[[  4.38  -0.06   6.71 -10.52  -2.87  -7.83 -15.62  -8.63  -6.83  17.18]
 [  4.38  -4.54   6.71  -7.64  -3.90  -7.83 -16.28  -8.63  -6.83  20.40]
 [ -8.40 -24.17  -8.75   1.66 -16.28  -7.83   2.75  -8.63 -16.34 -16.09]
 [  4.38  -5.21   6.71  -7.04  -3.90  -7.83 -13.02 -10.70  -6.83  21.26]
 [ -8.67   7.40 -10.01  -7.04   3.39  -5.64  -5.53   1.95   8.54 -23.91]
 [  4.38 -19.85   6.71  -7.04 -13.33  -7.83  -7.48 -13.01 -22.63  17.18]
 [  4.38  -1.14   6.71 -10.97  -2.51  -7.83 -15.41  -8.63  -6.83  17.18]
 [-11.40 -16.42 -13.47  -0.18  -8.04  -7.79   6.40  -8.63  -6.83 -24.79]
 [-11.72 -10.11 -14.78  -3.59  -6.52  -7.09   4.74  -4.81  -6.83 -26.69]
 [  4.60  -5.21   6.71  -8.23  -3.90  -7.83 -12.97  -8.63  -6.83  19.62]
 [ -6.85  10.69 -12.01  -7.04   4.28  -6.76  -7.48   2.11   9.03 -20.66]]	-8.63

[[-1.2 -1.8 -1.9  2.5  2.0  2.2  2.6  1.9]
 [-1.7 -1.6 -1.7  2.1  1.7  2.0  2.4  1.9]
 [ 1.9  2.3  1.9 -2.6 -1.9 -1.7 -2.4 -1.7]
 [ 1.7  1.8  2.1 -1.8 -1.6 -1.7 -2.0 -1.6]
 [ 1.9  1.9  1.9 -2.0 -2.0 -1.6 -2.2 -1.8]
 [-1.5 -1.5 -1.6  2.1  1.9  2.0  1.9  2.1]
 [ 1.6  1.9  2.1 -2.1 -1.6 -1.8 -2.3 -1.7]
 [ 1.8  1.8  1.9 -2.0 -1.8 -1.9 -2.4 -1.7]]	2.2

[[ 1.8 -1.5 -1.6 -0.9 -1.0 -1.3 -2.5 -1.6 -0.3 -1.2]
 [-2.0 -0.9 -0.8 -1.7 -1.5 -1.8 -1.0 -2.0 -1.6 -1.4]
 [-1.3 -1.3 -1.3 -1.0 -0.9 -0.7 -1.1 -0.6 -1.7 -1.3]
 [-0.2 -1.4 -0.6 -0.5 -2.1 -0.5 -2.6 -0.8 -1.2 -1.3]
 [-0.8 -0.1 -0.9 -1.4 -1.2 -0.2 -1.3 -0.6  0.3 -1.0]
 [-0.5 -1.2 -0.9 -0.9 -1.2 -0.9 -2.8 -1.4 -1.6 -0.9]
 [-2.3 -1.3  0.0 -0.8 -1.7 -1.9 -0.2  0.7 -2.0 -1.2]
 [-1.7 -2.7 -0.8 -1.1 -1.9 -2.5  0.3 -1.9 -2.9 -1.2]
 [-1.4 -1.6 -0.7 -1.2 -1.7 -0.3 -0.5 -0.6 -0.4 -1.0]
 [-1.5 -1.8 -0.4 -1.0 -2.2 -0.1 -1.8 -0.8 -1.8 -1.3]
 [-0.7 -0.8 -0.8 -0.4 -1.1 -1.0 -1.0 -1.2  0.0 -0.8]]	-1.6

[[  2.957   6.365  -3.719 -16.775   9.122   0.089   6.758  -3.602   8.769
    4.003 -13.823 -14.736   7.503   6.969   1.804]
 [  1.691   8.072  -8.874  -4.398   7.366   3.642  -8.585  -2.527  10.236
    6.197  -4.945  -6.588   8.373  -1.223  -1.984]
 [ -0.900  -5.010  -8.904   0.548   5.923   0.034  -1.780   3.577  -0.361
    4.946   4.273  -1.394  -4.392  -8.952   2.891]
 [  4.715   4.625  -7.540 -11.635   6.745   3.154   2.907  -1.014   6.655
    6.049 -11.590 -12.040   8.650   8.025  -0.172]
 [  6.692  -5.634 -11.474  -6.067   4.932   6.227   2.778   5.384   2.128
    7.056  -4.674  -6.731   1.854   2.069  -0.235]
 [  3.140  -1.172 -11.641  -3.177   5.388   5.189  -3.303   1.918   4.714
    7.457  -2.961  -6.473   6.935  -0.199  -1.232]
 [  3.306  -3.566  -6.814 -13.587   8.382   1.586  10.109   1.623   2.863
    4.709  -7.485 -10.464  -2.131   1.381   4.180]
 [ -9.671   5.300  16.819  17.538 -10.434  -9.419 -10.480  -2.884  -7.184
   -8.827  16.746  17.033  -2.256  -4.454  -2.007]
 [ -0.259   0.186   5.918  -1.579   3.155   2.022  -1.246  -1.056   6.054
   -4.931   5.806   8.104 -16.084 -13.690   1.669]
 [  3.949  -3.897 -12.056  -3.494   5.967   4.937  -1.305   3.580   3.793
    7.168  -2.773  -6.417   3.950  -2.002  -0.332]
 [ -3.137   2.042  -7.957   7.071   4.137   3.104 -13.856  -0.931   4.819
    4.416   8.103   3.830   0.612 -11.651  -1.644]
 [  7.931  -0.332  -6.246 -12.941   4.878   5.685   8.169   1.200   4.620
    4.763 -12.748 -11.192   5.556  10.677  -0.731]]	7.503

[[ 1.1 -0.1  0.0  1.6  0.2 -1.1 -2.5]
 [ 0.9  0.2  0.0  1.7  0.5 -0.9 -2.1]
 [ 1.1  0.0  0.2  1.6  0.2 -1.1 -2.3]
 [ 1.1  0.3  0.6  1.5  0.4 -0.1 -1.2]
 [ 1.2  1.1  1.1  1.1  1.1  1.1  1.2]
 [ 1.0  0.1  0.1  1.8  0.3 -0.9 -2.4]]	0.2
